Below is a small trained network, with its code and all its weights. Each question gives an input and a target symbol and asks what happens when units are switched off, that is, made to give their printed mean instead of their output.

import numpy as np


def w(rows, s, z=0):
    codes = np.array(rows[::2]) - 128.0
    scale = np.full(codes.shape[1], s)
    scale[-1] = z or s
    return codes * scale


def f(y):
    return y / 2 * (1 + np.tanh(0.7978845608 * (y + 0.044715 * y**3)))


def softmax(a):
    e = np.exp(a - a.max(-1, keepdims=True))
    return e / e.sum(-1, keepdims=True)


def log_softmax(a):
    a = a - a.max(-1, keepdims=True)
    return a - np.log(np.exp(a).sum(-1, keepdims=True))


def net(x, mask):
    ids = ['γζθπτψ'.index(c) for c in x.split()]
    T = len(ids)
    res = E[ids] + P[:T]
    u = 0
    for l in range(2):
        q, k, v = (res @ M[l].T for M in (Q, K, V))
        z = softmax(np.where(np.tri(T) > 0, q @ k.T / 3**0.5, -1e9)) @ v
        res = res + np.where(mask[u], z, O[l][:, -1]) @ O[l][:, :-1]
        u += 1
        y = f(res @ A[l][:, :-1].T + A[l][:, -1])
        res = res + np.where(mask[u : u + 8], y, B[l][:, -1]) @ B[l][:, :-1]
        u += 8
    return log_softmax(res[-1] @ U[:, :-1].T + U[:, -1])


Q, K, V, O, A, B = {}, {}, {}, {}, {}, {}
E = w([
[198,120,84,164],'γ',
[195,119,126,162],'ζ',
[86,253,73,124],'θ',
[121,161,100,141],'π',
[188,15,95,175],'τ',
[57,85,124,141],'ψ',
],0.004)
P = w([
[100,148,159,201],'0',
[217,155,89,101],'1',
[154,143,132,133],'2',
[74,112,69,245],'3',
[177,138,91,79],'4',
[128,128,115,104],'5',
[133,145,37,239],'6',
[138,105,101,66],'7',
[98,106,99,89],'8',
[173,189,2,222],'9',
[171,117,148,77],'10',
[88,102,73,79],'11',
],0.0075)
Q[0] = w([
[94,196,75,210],'0.h0',
[127,100,84,253],'0.h0',
[132,128,157,86],'0.h0',
],0.022)
K[0] = w([
[52,118,99,36],'0.h0',
[97,5,103,17],'0.h0',
[140,155,148,145],'0.h0',
],0.021)
V[0] = w([
[47,85,130,8],'0.h0',
[86,255,20,62],'0.h0',
[193,42,25,118],'0.h0',
],0.0094)
O[0] = w([
[3,91,116,124,1],'0.h0',
[52,255,45,106,218],'0.h0',
[150,49,26,162,205],'0.h0',
],0.0093,0.0029)
A[0] = w([
[93,168,172,156,159],'0.n0',
[168,157,110,23,12],'0.n1',
[110,118,237,145,106],'0.n2',
[5,76,151,237,118],'0.n3',
[172,117,187,138,3],'0.n4',
[198,60,129,8,130],'0.n5',
[143,131,142,62,144],'0.n6',
[23,167,201,75,40],'0.n7',
],0.012,0.0016)
B[0] = w([
[162,145,158,145,130],'0.n0',
[88,102,148,71,253],'0.n1',
[78,55,225,121,104],'0.n2',
[2,94,141,141,194],'0.n3',
[115,86,102,171,108],'0.n4',
[81,174,143,73,254],'0.n5',
[143,118,123,70,138],'0.n6',
[63,172,138,49,127],'0.n7',
],0.023,0.0022)
Q[1] = w([
[116,234,41,189],'1.h0',
[98,51,87,5],'1.h0',
[95,118,196,50],'1.h0',
],0.013)
K[1] = w([
[152,138,4,81],'1.h0',
[149,74,194,64],'1.h0',
[150,151,186,134],'1.h0',
],0.016)
V[1] = w([
[15,56,145,116],'1.h0',
[101,157,218,181],'1.h0',
[132,2,176,170],'1.h0',
],0.014)
O[1] = w([
[46,30,48,162,209],'1.h0',
[94,254,63,156,240],'1.h0',
[136,93,7,47,2],'1.h0',
],0.0099,0.0062)
A[1] = w([
[81,154,128,43,133],'1.n0',
[240,138,84,120,137],'1.n1',
[233,188,128,84,221],'1.n2',
[79,23,122,143,124],'1.n3',
[17,83,197,58,32],'1.n4',
[55,137,199,34,2],'1.n5',
[248,174,85,242,36],'1.n6',
[71,53,139,190,38],'1.n7',
],0.012,0.0026)
B[1] = w([
[153,122,172,169,219],'1.n0',
[75,130,167,39,161],'1.n1',
[77,68,132,206,225],'1.n2',
[166,180,208,128,250],'1.n3',
[60,233,134,104,173],'1.n4',
[151,50,89,67,193],'1.n5',
[249,187,65,104,207],'1.n6',
[124,36,70,128,214],'1.n7',
],0.018,0.017)
U = w([
[112,130,1,174,63],'γ',
[114,111,43,80,6],'ζ',
[55,174,160,180,252],'θ',
[152,33,125,138,176],'π',
[139,176,172,45,87],'τ',
[171,182,165,168,118],'ψ',
],0.0059,0.0028)

Each question gives the input, a string of symbols that net reads in full, and the target symbol t.
The units are the heads (3 rows each of Q, K, V and O) and the neurons (one row each of A and B). Each row of codes is followed by its name. A weight is (code - 128) times the scale printed after its matrix; where a second scale follows, it is the last column's (O, A, B and U).
mask holds one flag per unit, layer by layer, with each layer's heads first. A switched-off unit (its flag False) gives its mean, the last column of its rows in O or B, instead of its output. The means were averaged over made-up inputs and are rounded, as every weight is.
A unit's drop is (log p(t) with every unit on - log p(t) with that unit switched off) / (log p(t) with every unit on - log p(t) with every unit switched off).
The circuit of an input: a set's keep is (log p(t) with only the set's units on - log p(t) with every unit switched off) / (log p(t) with every unit on - log p(t) with every unit switched off). Starting from the 12 units with the biggest drops (on a tie, the unit counted first), units are removed one at a time, each time the one whose removal leaves the highest keep (on an exact tie, the one counted first), for as long as the keep stays at least 0.8.
circuit, biggest first: the units of the circuit, biggest drop first
most important unit: the unit with the biggest drop
top k neurons: the k neurons with the biggest drops, biggest first
top k neurons in layer l: the k neurons of layer l with the biggest drops, biggest first
input γ ψ π ψ γ θ τ π ψ ζ π, target π: circuit, biggest first -> [1.h0 0.n3 1.n2 1.n3]
input π θ θ ζ, target ψ: circuit, biggest first -> [1.h0 0.h0 1.n6]
input θ ψ γ γ τ, target ψ: top 2 neurons in layer 0 -> [0.n0 0.n7]
input ζ θ γ θ ψ θ π, target θ: most important unit -> 0.h0
input θ θ π θ, target γ: top 3 neurons -> [0.n1 0.n3 1.n3]
input θ θ π θ π, target ψ: circuit, biggest first -> [0.h0 1.h0 0.n3]
input θ π θ π θ, target ψ: top 2 neurons in layer 0 -> [0.n0 0.n7]
input θ γ θ γ ζ ζ θ π ψ τ τ, target ψ: top 3 neurons -> [0.n7 0.n0 0.n2]
input ψ θ ζ π γ γ π ψ, target γ: circuit, biggest first -> [0.h0 0.n2 1.h0]
input θ θ γ ψ ζ θ θ θ θ ζ γ, target ψ: top 3 neurons -> [0.n0 0.n1 0.n7]
input θ τ ζ ψ θ ψ θ ψ θ ζ, target θ: circuit, biggest first -> [0.h0 0.n3 1.n4]
input θ ψ γ ζ, target θ: circuit, biggest first -> [0.n3 1.n4]
input ψ π ψ ψ θ ψ ψ θ θ θ τ, target γ: circuit, biggest first -> [0.h0 0.n2 1.h0 0.n1]
input γ ψ θ ψ ψ θ γ τ θ τ, target π: top 3 neurons -> [1.n7 0.n5 0.n1]
input ψ π ψ ζ θ π ψ ζ τ γ, target π: circuit, biggest first -> [0.h0 1.h0]
input θ θ π ζ, target γ: top 2 neurons in layer 0 -> [0.n1 0.n3]
input θ τ ψ π θ π π, target γ: circuit, biggest first -> [1.n3]
input τ γ θ τ ζ π θ γ τ ψ, target θ: top 4 neurons -> [1.n4 0.n3 0.n5 1.n3]
input ζ θ γ π, target γ: top 3 neurons -> [0.n1 0.n3 1.n3]
input ζ ψ ψ θ τ τ τ θ γ τ τ, target ζ: circuit, biggest first -> [0.n2 0.h0 1.n1 1.h0]
